Questions about the grid below. Counting starts at 0.
1) Read off the entry in row 1 and column 1.
2) Read off the entry at row 1, column 0.
3) Read off the maximum.
4) Read off the entry just right of the largest entry.
5) Read off the entry in the bottom-right corner.
6) Read off the top entry of the column that holds the smallest entry.
7) Read off the entry at row 2, column 0.
8) Read off the bottom-left entry.
-0.076	0.094	-0.051	0.053	-0.015	-0.100	0.015	0.062	-0.043	0.178
0.011	-0.193	0.144	0.191	-0.111	0.214	0.145	-0.103	0.205	-0.035
0.078	-0.093	-0.056	-0.008	0.055	0.101	0.099	0.079	0.183	0.160
0.107	0.207	-0.116	-0.089	0.130	-0.110	-0.117	0.139	-0.078	-0.080
-0.017	0.221	-0.048	0.007	-0.008	-0.127	-0.063	0.049	-0.059	0.082
0.179	0.121	0.116	-0.054	0.076	-0.003	-0.080	0.096	-0.120	-0.196
0.162	-0.131	0.170	0.160	-0.054	0.074	0.022	-0.038	0.042	-0.148
0.143	0.095	-0.059	0.029	-0.015	-0.060	-0.022	0.104	-0.027	-0.117
0.017	-0.179	0.097	0.207	-0.140	0.241	0.203	-0.106	0.221	0.006
0.220	0.095	0.173	-0.041	0.122	0.048	-0.072	0.111	-0.105	-0.190
-0.114	0.201	-0.136	-0.081	0.157	-0.118	-0.087	0.120	-0.101	0.201
0.226	0.137	0.121	-0.048	0.071	0.082	-0.035	0.096	-0.056	-0.179
-0.041	0.154	-0.041	-0.075	0.155	-0.115	-0.057	0.093	-0.060	0.171
-0.133	0.179	-0.118	-0.047	0.087	0.019	-0.053	0.073	-0.060	0.204
0.184	0.123	0.153	0.033	-0.040	0.006	0.005	-0.060	-0.127	-0.160
1) -0.193
2) 0.011
3) 0.241
4) 0.203
5) -0.160
6) 0.178
7) 0.078
8) 0.184

Questions about the row below.
1) Find the entry just left of the smallest entry.
2) Find the entry just right of the smallest entry.
3) Find the entry just left of 2.20.
4) Find the minimum.
[-3.73  2.37 -1.79 -4.72  5.65 -4.56  2.20 -4.33 -5.60 -5.14  5.13 -5.76
  1.88  3.85]
1) 5.13
2) 1.88
3) -4.56
4) -5.76

Questions about the matrix below.
1) Read off the last entry, reading row by row.
2) Read off the largest entry in the first column.
3) Read off the 4th entry from the end, reading row by row.
4) Read off the fourth entry in reading order.
5) Read off the entry directly below -0.13.
6) Read off the entry in the bottom-left corner.
7) Read off the entry directly below 4.64.
8) Read off the entry directly below the largest entry.
5.03, -1.07, -4.58, 3.81, 4.22, 2.05, 2.39, -5.55, 3.52, 2.76, 4.06, -0.07
2.88, -0.38, -3.57, 3.44, -0.39, -2.41, 3.36, -0.13, -2.91, 5.74, 4.43, 4.64
-3.46, -0.69, -1.70, -0.57, -4.71, -3.73, 3.75, -3.77, -5.10, -1.24, 5.79, -3.96
-0.26, 3.79, 0.31, -0.49, 0.37, -5.52, 1.12, 2.02, 2.15, -3.53, 2.42, 0.45
-2.53, 1.68, -3.23, 3.33, 1.11, 4.51, -2.52, -2.81, -0.38, 3.85, -0.12, 0.63
-2.93, -3.93, 4.35, -5.43, 3.40, -0.08, 4.32, -0.72, -4.08, 0.14, 3.83, -5.24
-1.44, 5.38, -5.66, 5.29, 4.26, -4.53, 4.53, 4.37, 2.86, 4.95, -4.00, 3.80
-0.37, -1.89, -1.47, -4.58, 2.15, -4.62, -2.52, -4.16, -3.07, -1.20, -3.66, 2.48
-3.31, -0.86, -3.90, -1.70, -5.63, -3.81, -0.42, 3.38, 1.85, -5.72, -1.80, 4.33
-3.79, -5.14, -5.42, -3.04, -5.34, -2.64, 3.55, -2.75, 5.58, 5.32, -5.32, -4.74
1) -4.74
2) 5.03
3) 5.58
4) 3.81
5) -3.77
6) -3.79
7) -3.96
8) 2.42

Questions about the grid below.
1) Report the entry in the top-right corner.
2) Report the minimum.
3) Report the entry just left of 4.40.
4) Report the entry just left of the smallest entry.
5) Report the entry just right of 0.74.
6) Report the first entry in reading order.
7) Report the last entry of the largest entry's row.
8) Report the entry directly below -5.13.
-1.10, 0.81, -0.42, 1.45, -1.15, -0.87, 0.48
-1.35, 1.58, -2.13, 1.91, -2.97, -2.43, 2.80
-0.39, -0.72, -1.48, 2.06, -1.46, -1.01, 0.24
1.82, -0.58, 4.19, -3.79, 4.79, 3.30, -3.36
-1.19, 0.26, -4.64, 4.40, -5.13, -3.87, 3.31
1.41, -0.91, 0.42, -1.43, 1.55, 1.39, -1.68
1.80, -2.08, 1.39, -3.04, 3.18, 2.49, -2.10
-2.13, 2.81, -0.75, 3.01, -2.95, -2.49, 2.23
0.74, -0.97, 2.49, -2.85, 3.31, 3.13, -2.99
0.67, -0.72, -1.19, 0.22, -0.59, -0.61, 0.71
1) 0.48
2) -5.13
3) -4.64
4) 4.40
5) -0.97
6) -1.10
7) -3.36
8) 1.55

8173	4151	7534	6332	5733	3247	7655	3683	4793	7976
5884	8067	5471	7516	6836	8012	3411	7696	5652	4449
5275	5946	5201	4763	4555	4722	4527	5093	5545	6256
Counting starts at 0.
Read off the entry in the top-right corner.
7976
Read off the entry at row 0, column 2.
7534
Read off the entry directly below 7696.
5093
Read off the entry in row 2 and column 0.
5275
The largest entry is 8173
The entry just left of 7516 is 5471
Read off the entry at row 2, column 2.
5201
Read off the entry directly above 5093.
7696
The entry just right of 6836: 8012
Read off the entry at row 0, column 1.
4151
Read off the entry directly below 7655.
3411
Read off the bottom-right entry.
6256
The entry just left of the smallest entry: 5733

90	59	64	45	61	87	61	60	51
53	70	49	49	59	44	65	44	57
53	61	24	45	30	38	54	30	43
76	19	61	57	69	54	52	66	60
41	54	42	76	76	34	35	47	80
69	37	54	54	54	58	68	60	64
53	25	61	28	59	52	64	44	73
61	48	46	45	59	48	52	54	61
51	59	41	62	47	63	54	46	58
Give the third entry, reading row by row.
Answer: 64
Give the entry just left of 66.
Answer: 52
The last entry, reading row by row: 58
Give the smallest entry in the last column.
Answer: 43
Give the last entry of the largest entry's row.
Answer: 51
Give the 5th entry in reading order.
Answer: 61
Give the entry just right of the centre entry.
Answer: 34
Give the first entry, reading row by row.
Answer: 90
Give the smallest entry in the first column.
Answer: 41
Give the centre entry.
Answer: 76
The bottom entry of the column that holds the smallest entry: 59
Give the 4th entry from the end, reading row by row.
Answer: 63
The entry directly above 62 -> 45
The 3rd largest entry is 80
Give the entry directly above 43.
Answer: 57
The entry just right of 37 is 54
The entry directly below the largest entry: 53
Give the entry just left of the smallest entry.
Answer: 76
Give the entry just left of 80.
Answer: 47
The entry in the bottom-left corner: 51
Give the 2nd largest entry.
Answer: 87
The 2nd entry in reading order -> 59
Give the second-last entry, reading row by row.
Answer: 46
The entry directly below the centre entry is 54

-1.40, -0.14, 2.67, 0.36, 0.93, 1.04, -1.13, -0.72, -0.48, -3.87, -5.47, -1.37, 0.57, 2.64
0.19, 1.91, -0.68, -0.38, -4.23, 0.76, -2.50, -0.15, 1.46, 0.39, -1.38, -4.50, 4.55, -1.14
-1.65, -0.32, 2.59, -0.36, 0.91, 0.91, -2.47, 1.57, 2.24, 1.39, 1.46, -2.08, 0.53, 3.17
-0.20, 1.42, 2.99, -0.22, 0.43, 5.92, -0.18, -0.11, 0.18, -0.18, -0.17, -0.38, 0.54, -0.14
-5.61, -1.90, -1.20, -0.42, 1.41, 1.12, -2.70, 2.11, 3.43, 2.72, 3.08, -1.50, 2.60, 3.68
-2.31, -1.22, 4.89, 2.61, 4.74, 0.38, -2.56, 0.17, 1.46, 0.47, -1.58, -4.95, 4.30, -1.15
-0.35, -1.85, -5.75, 1.55, 0.76, -1.69, -0.76, 1.01, 0.75, -2.19, -3.05, -6.22, 1.86, -0.36
Counting starts at 0.
The bottom entry of the column that holds the largest entry: -1.69
The entry directly below -2.56: -0.76
The entry in the top-left corner: -1.40
Report the entry at row 1, column 2.
A: -0.68
Report the entry just right of the smallest entry.
A: 1.86
The entry in the top-right corner: 2.64
The entry just left of 3.08: 2.72
Report the entry at row 0, column 2.
A: 2.67
The entry at row 1, column 0: 0.19
The entry in the bottom-right corner is -0.36
Report the entry directly below -1.13.
A: -2.50
The entry at row 2, column 1: -0.32
Report the entry in row 2 and column 0.
A: -1.65
The entry just left of the smallest entry -> -3.05
Report the entry directly below -0.20.
A: -5.61
The top entry of the column that holds the smallest entry: -1.37
The entry just right of 0.75 is -2.19
The entry just right of 1.39 is 1.46
Report the entry directly above 0.53.
A: 4.55
Report the bottom entry of the column that holds the smallest entry.
A: -6.22
Report the entry just left of 1.39.
A: 2.24
Report the entry just left of 2.61.
A: 4.89
The entry just right of -1.20: -0.42
Report the entry just left of -2.56.
A: 0.38
Report the entry just left of 3.43.
A: 2.11
The entry at row 2, column 2: 2.59
Report the entry directly above -1.22.
A: -1.90
Report the entry directly below 2.60.
A: 4.30
The entry just left of 0.38 is 4.74
Report the entry in row 0 and column 1.
A: -0.14
